Below are the code and all the weights of a small trained network. Each question names an input and a target symbol and asks about switching units off, where a switched-off unit gives its printed mean instead of its output.

import numpy as np


def w(rows, s, z=0):
    codes = np.array(rows[::2]) - 128.0
    scale = np.full(codes.shape[1], s)
    scale[-1] = z or s
    return codes * scale


def f(y):
    return np.maximum(y, 0)


def softmax(a):
    e = np.exp(a - a.max(-1, keepdims=True))
    return e / e.sum(-1, keepdims=True)


def log_softmax(a):
    a = a - a.max(-1, keepdims=True)
    return a - np.log(np.exp(a).sum(-1, keepdims=True))


def net(x, mask):
    ids = ['ΘΞΦΨαβδελπτω'.index(c) for c in x.split()]
    T = len(ids)
    res = E[ids] + P[:T]
    r = res
    for j in range(3):
        rows = slice(3 * j, 3 * j + 3)
        q, k, v = (r @ M[0][rows].T for M in (Q, K, V))
        z = softmax(np.where(np.tri(T) > 0, q @ k.T / 3**0.5, -1e9)) @ v
        o = O[0][rows]
        res = res + np.where(mask[j], z, o[:, -1]) @ o[:, :-1]
    y = f(res @ A[0][:, :-1].T + A[0][:, -1])
    res = res + np.where(mask[3:27], y, B[0][:, -1]) @ B[0][:, :-1]
    return log_softmax(res[-1] @ U[:, :-1].T + U[:, -1])


Q, K, V, O, A, B = {}, {}, {}, {}, {}, {}
E = w([
[166,170,74],'Θ',
[3,128,135],'Ξ',
[147,139,174],'Φ',
[170,165,58],'Ψ',
[144,109,141],'α',
[132,104,141],'β',
[168,105,143],'δ',
[60,95,208],'ε',
[145,96,131],'λ',
[139,75,113],'π',
[132,102,138],'τ',
[77,200,39],'ω',
],0.017)
P = w([
[249,165,164],'0',
[196,189,99],'1',
[180,175,129],'2',
[163,180,137],'3',
[151,140,122],'4',
[121,170,135],'5',
[109,180,166],'6',
[105,147,145],'7',
[99,121,118],'8',
[85,170,187],'9',
[59,140,123],'10',
[90,130,144],'11',
[38,181,164],'12',
[30,111,112],'13',
],0.0019)
Q[0] = w([
[121,121,153],'h0',
[113,87,183],'h0',
[117,147,120],'h0',
[178,147,104],'h1',
[120,184,113],'h1',
[169,173,78],'h1',
[126,166,5],'h2',
[140,97,111],'h2',
[140,161,136],'h2',
],0.018)
K[0] = w([
[162,43,129],'h0',
[202,1,208],'h0',
[141,137,61],'h0',
[65,220,196],'h1',
[84,191,97],'h1',
[32,239,174],'h1',
[175,228,64],'h2',
[169,152,168],'h2',
[139,78,56],'h2',
],0.0099)
V[0] = w([
[99,207,100],'h0',
[254,163,247],'h0',
[97,100,120],'h0',
[132,82,51],'h1',
[114,46,174],'h1',
[228,234,178],'h1',
[138,14,127],'h2',
[114,183,216],'h2',
[163,206,190],'h2',
],0.0091)
O[0] = w([
[73,230,53,118],'h0',
[104,2,79,45],'h0',
[166,159,156,143],'h0',
[118,192,227,200],'h1',
[189,94,150,170],'h1',
[31,57,93,5],'h1',
[153,93,200,140],'h2',
[9,132,99,89],'h2',
[58,99,72,81],'h2',
],0.0065,0.0021)
A[0] = w([
[152,169,32,104],'n0',
[220,115,126,123],'n1',
[239,60,148,107],'n2',
[116,156,106,39],'n3',
[164,56,173,58],'n4',
[159,170,117,162],'n5',
[112,60,211,1],'n6',
[100,67,254,108],'n7',
[12,143,194,187],'n8',
[152,75,133,174],'n9',
[51,146,94,249],'n10',
[47,88,115,69],'n11',
[134,165,94,203],'n12',
[121,51,68,99],'n13',
[50,103,146,125],'n14',
[43,137,112,17],'n15',
[77,76,153,195],'n16',
[19,148,80,219],'n17',
[104,184,111,196],'n18',
[104,82,226,114],'n19',
[94,30,152,179],'n20',
[114,170,105,16],'n21',
[99,70,124,147],'n22',
[172,29,130,218],'n23',
],0.0088,0.0067)
B[0] = w([
[75,123,108,188],'n0',
[123,84,123,186],'n1',
[68,93,164,213],'n2',
[96,172,128,141],'n3',
[60,100,66,167],'n4',
[147,112,113,184],'n5',
[186,98,2,141],'n6',
[69,108,96,215],'n7',
[198,111,95,197],'n8',
[150,168,147,197],'n9',
[133,107,188,216],'n10',
[152,197,121,145],'n11',
[151,76,125,194],'n12',
[112,164,152,149],'n13',
[135,140,73,157],'n14',
[157,171,109,140],'n15',
[132,166,91,204],'n16',
[133,103,188,210],'n17',
[129,89,130,200],'n18',
[81,116,115,195],'n19',
[103,173,101,222],'n20',
[108,199,129,147],'n21',
[131,162,127,167],'n22',
[149,177,138,255],'n23',
],0.0099,0.0081)
U = w([
[90,119,21,91],'Θ',
[120,134,145,51],'Ξ',
[170,129,120,191],'Φ',
[101,139,128,1],'Ψ',
[97,126,140,22],'α',
[188,119,143,173],'β',
[56,33,194,239],'δ',
[99,85,111,58],'ε',
[218,148,88,124],'λ',
[94,249,150,138],'π',
[91,121,147,48],'τ',
[202,123,229,166],'ω',
],0.011,0.0045)

Each question gives the input, a string of symbols that net reads in full, and the target symbol t.
The units are the heads (3 rows each of Q, K, V and O) and the neurons (one row each of A and B). Each row of codes is followed by its name. A weight is (code - 128) times the scale printed after its matrix; where a second scale follows, it is the last column's (O, A, B and U).
mask holds one flag per unit, heads first, then neurons. A switched-off unit (its flag False) gives its mean, the last column of its rows in O or B, instead of its output. The means were averaged over made-up inputs and are rounded, as every weight is.
A unit's drop is (log p(t) with every unit on - log p(t) with that unit switched off) / (log p(t) with every unit on - log p(t) with every unit switched off).
The circuit of an input: a set's keep is (log p(t) with only the set's units on - log p(t) with every unit switched off) / (log p(t) with every unit on - log p(t) with every unit switched off). Starting from the 12 units with the biggest drops (on a tie, the unit counted first), units are removed one at a time, each time the one whose removal leaves the highest keep (on an exact tie, the one counted first), for as long as the keep stays at least 0.8.
circuit, biggest first: the units of the circuit, biggest drop first
unit that matters most: the unit with the biggest drop
k most important neurons: the k neurons with the biggest drops, biggest first
heads that matter: for each layer, one digit per head in row order, 1 if its drop is at least 0.15 and else 0, layers parted by /
drop of u: that unit's drop, to one decimal
input δ π π λ, target δ: circuit, biggest first -> (n2; h0)
input Ξ Ψ Ξ, target ω: 3 most important neurons -> (n17; n10; n8)
input Φ β λ, target π: 3 most important neurons -> (n23; n20; n13)
input Φ Φ Φ, target π: heads that matter -> 111
input Θ Ξ π Ξ π, target ω: unit that matters most -> h0
input Φ π λ π Φ Ξ π π π π δ, target δ: circuit, biggest first -> (n2; h0; n8)
input π ω δ, target δ: circuit, biggest first -> (n2; h0)
input τ β β π Φ π π π π λ π π Φ, target δ: 2 most important neurons -> (n2; n7)
input π π π, target δ: circuit, biggest first -> (n2; h2; h0)
input π Θ Ψ, target δ: heads that matter -> 010
input Ψ Φ α α, target π: 2 most important neurons -> (n20; n13)
input Θ Ξ π π π π Θ Ξ π β Φ π ε, target Θ: 2 most important neurons -> (n6; n7)
input Φ Φ α, target π: 2 most important neurons -> (n13; n20)
input Φ ω ω π Θ, target π: circuit, biggest first -> (h0)
input λ Φ Φ δ, target π: drop of n16 -> 0.1
input τ Φ Φ π, target π: drop of h1 -> 0.2
input Φ Φ Φ β, target π: drop of n16 -> 0.1
input π α π Θ Ξ ε π Ξ Φ π δ δ ε, target Θ: drop of n7 -> 0.1
